Below is a small trained network, with its code and all its weights. Each question gives an input and a class and asks what happens when units are switched off, that is, made to give their printed mean instead of their output.

import numpy as np


def w(rows, s, z=0):
    codes = np.array(rows[::2]) - 128.0
    scale = np.full(codes.shape[1], s)
    scale[-1] = z or s
    return codes * scale


def f(y):
    return y / 2 * (1 + np.tanh(0.7978845608 * (y + 0.044715 * y**3)))


def log_softmax(a):
    a = a - a.max(-1, keepdims=True)
    return a - np.log(np.exp(a).sum(-1, keepdims=True))


def net(x, mask):
    res = np.array(x, float).reshape(1, 5) / 4 @ E
    y = f(res @ A[0][:, :-1].T + A[0][:, -1])
    res = res + np.where(mask, y, B[0][:, -1]) @ B[0][:, :-1]
    return log_softmax(res[-1] @ U[:, :-1].T + U[:, -1])


A, B = {}, {}
E = w([
[132,151,162,131,124],'x0',
[254,104,115,118,44],'x1',
[107,109,137,236,90],'x2',
[160,38,184,130,194],'x3',
[66,81,163,82,48],'x4',
],0.0092)
A[0] = w([
[79,29,194,74,74,45],'N1',
[130,99,103,202,130,133],'N2',
[125,118,162,180,115,101],'N3',
[120,139,117,24,174,74],'N4',
[145,61,175,135,198,53],'N5',
[126,125,127,161,128,87],'N6',
[116,84,119,198,111,51],'N7',
[137,107,169,147,151,19],'N8',
[76,147,134,113,168,45],'N9',
[134,140,180,155,130,172],'N10',
[140,147,143,80,145,62],'N11',
[198,90,133,138,76,24],'N12',
[163,186,117,137,181,88],'N13',
[58,162,127,140,184,31],'N14',
[142,109,132,139,121,2],'N15',
[99,150,172,214,76,69],'N16',
[154,112,126,129,146,20],'N17',
[166,54,131,138,181,88],'N18',
[74,135,122,145,169,42],'N19',
[155,156,129,51,141,78],'N20',
[116,192,10,124,81,15],'N21',
[106,95,129,203,108,64],'N22',
[198,109,100,170,229,110],'N23',
[128,129,129,122,127,58],'N24',
[249,142,88,115,75,56],'N25',
[173,185,121,167,167,57],'N26',
[144,81,173,138,153,48],'N27',
[95,184,87,111,75,86],'N28',
[118,105,120,178,116,80],'N29',
[78,102,161,77,67,58],'N30',
[151,28,150,103,147,108],'N31',
],0.013,0.0098)
B[0] = w([
[103,114,82,203,92,216],'N1',
[177,121,94,74,136,187],'N2',
[151,135,106,114,154,155],'N3',
[216,90,92,125,176,213],'N4',
[138,196,191,159,150,193],'N5',
[141,122,115,125,128,122],'N6',
[163,127,131,132,166,155],'N7',
[135,132,164,153,135,123],'N8',
[121,86,162,118,166,167],'N9',
[116,153,102,92,119,180],'N10',
[178,107,116,143,153,134],'N11',
[56,61,175,79,176,185],'N12',
[125,97,101,180,67,172],'N13',
[75,52,196,90,131,193],'N14',
[143,97,154,173,132,113],'N15',
[185,116,99,108,187,186],'N16',
[123,120,152,151,127,115],'N17',
[124,181,160,131,131,191],'N18',
[88,48,180,115,149,162],'N19',
[192,104,104,163,169,175],'N20',
[137,199,198,176,126,191],'N21',
[199,107,141,117,169,165],'N22',
[102,105,81,180,47,237],'N23',
[152,94,145,199,153,106],'N24',
[49,57,175,106,195,254],'N25',
[115,92,120,224,82,160],'N26',
[122,169,169,150,136,146],'N27',
[151,172,197,198,162,197],'N28',
[162,121,135,111,129,140],'N29',
[151,73,102,248,88,183],'N30',
[132,216,172,142,127,208],'N31',
],0.011,0.0075)
U = w([
[87,70,156,117,156,77],'0',
[139,133,111,128,123,254],'1',
[150,178,166,158,130,95],'2',
[135,94,90,183,86,80],'3',
[218,101,95,116,166,102],'4',
[96,201,60,3,53,102],'5',
],0.014,0.02)

Each question gives the input, the list of numbers given to net, and the class t.
The units are the neurons (one row each of A and B). Each row of codes is followed by its name. A weight is (code - 128) times the scale printed after its matrix; where a second scale follows, it is the last column's (A, B and U).
mask holds one flag per neuron, in row order. A switched-off neuron (its flag False) gives its mean, the last column of its row in B, instead of its output. The means were averaged over made-up inputs and are rounded, as every weight is.
A unit's drop is (log p(t) with every unit on - log p(t) with that unit switched off) / (log p(t) with every unit on - log p(t) with every unit switched off).
The circuit of an input: a set's keep is (log p(t) with only the set's units on - log p(t) with every unit switched off) / (log p(t) with every unit on - log p(t) with every unit switched off). Starting from the 12 units with the biggest drops (on a tie, the unit counted first), units are removed one at a time, each time the one whose removal leaves the highest keep (on an exact tie, the one counted first), for as long as the keep stays at least 0.8.
units of the circuit, in order: the units of the circuit, biggest drop first
most important unit: the unit with the biggest drop
k most important neurons: the k neurons with the biggest drops, biggest first
drop of u: that unit's drop, to one decimal
input [-1,-6,8,-6,1], class 4: most important unit	N16
input [3,-7,8,-7,3], class 4: units of the circuit, in order	(N16, N22)
input [4,-7,0,0,-7], class 0: 2 most important neurons	(N14, N19)
input [1,6,-5,4,7], class 3: 2 most important neurons	(N1, N30)
input [0,3,6,8,-3], class 2: 3 most important neurons	(N5, N31, N18)
input [6,-1,6,8,-7], class 2: 2 most important neurons	(N5, N18)
input [6,-2,8,-8,1], class 2: 3 most important neurons	(N28, N21, N4)
input [-4,-7,-4,-7,5], class 0: 2 most important neurons	(N14, N9)
input [-2,1,8,-2,-6], class 4: units of the circuit, in order	(N2, N16)
input [0,0,-2,2,4], class 3: units of the circuit, in order	(N1, N25)
input [-5,-7,-3,0,-8], class 3: units of the circuit, in order	(N23, N13)
input [5,5,4,5,7], class 3: 3 most important neurons	(N1, N30, N25)
input [-2,-6,2,0,-7], class 3: 4 most important neurons	(N23, N25, N13, N26)
input [5,-5,-1,-4,-4], class 0: most important neuron	(N14)
input [5,-4,8,5,-7], class 4: 2 most important neurons	(N2, N22)
input [3,4,-6,-4,8], class 3: 2 most important neurons	(N30, N1)
input [6,-1,-1,3,7], class 3: units of the circuit, in order	(N1, N30)
input [-5,7,5,0,4], class 0: drop of N12	0.3
input [5,3,-8,-5,-4], class 4: drop of N20	0.4
input [-3,5,0,6,5], class 2: units of the circuit, in order	(N31)
input [3,8,4,-1,-5], class 0: drop of N25	0.5
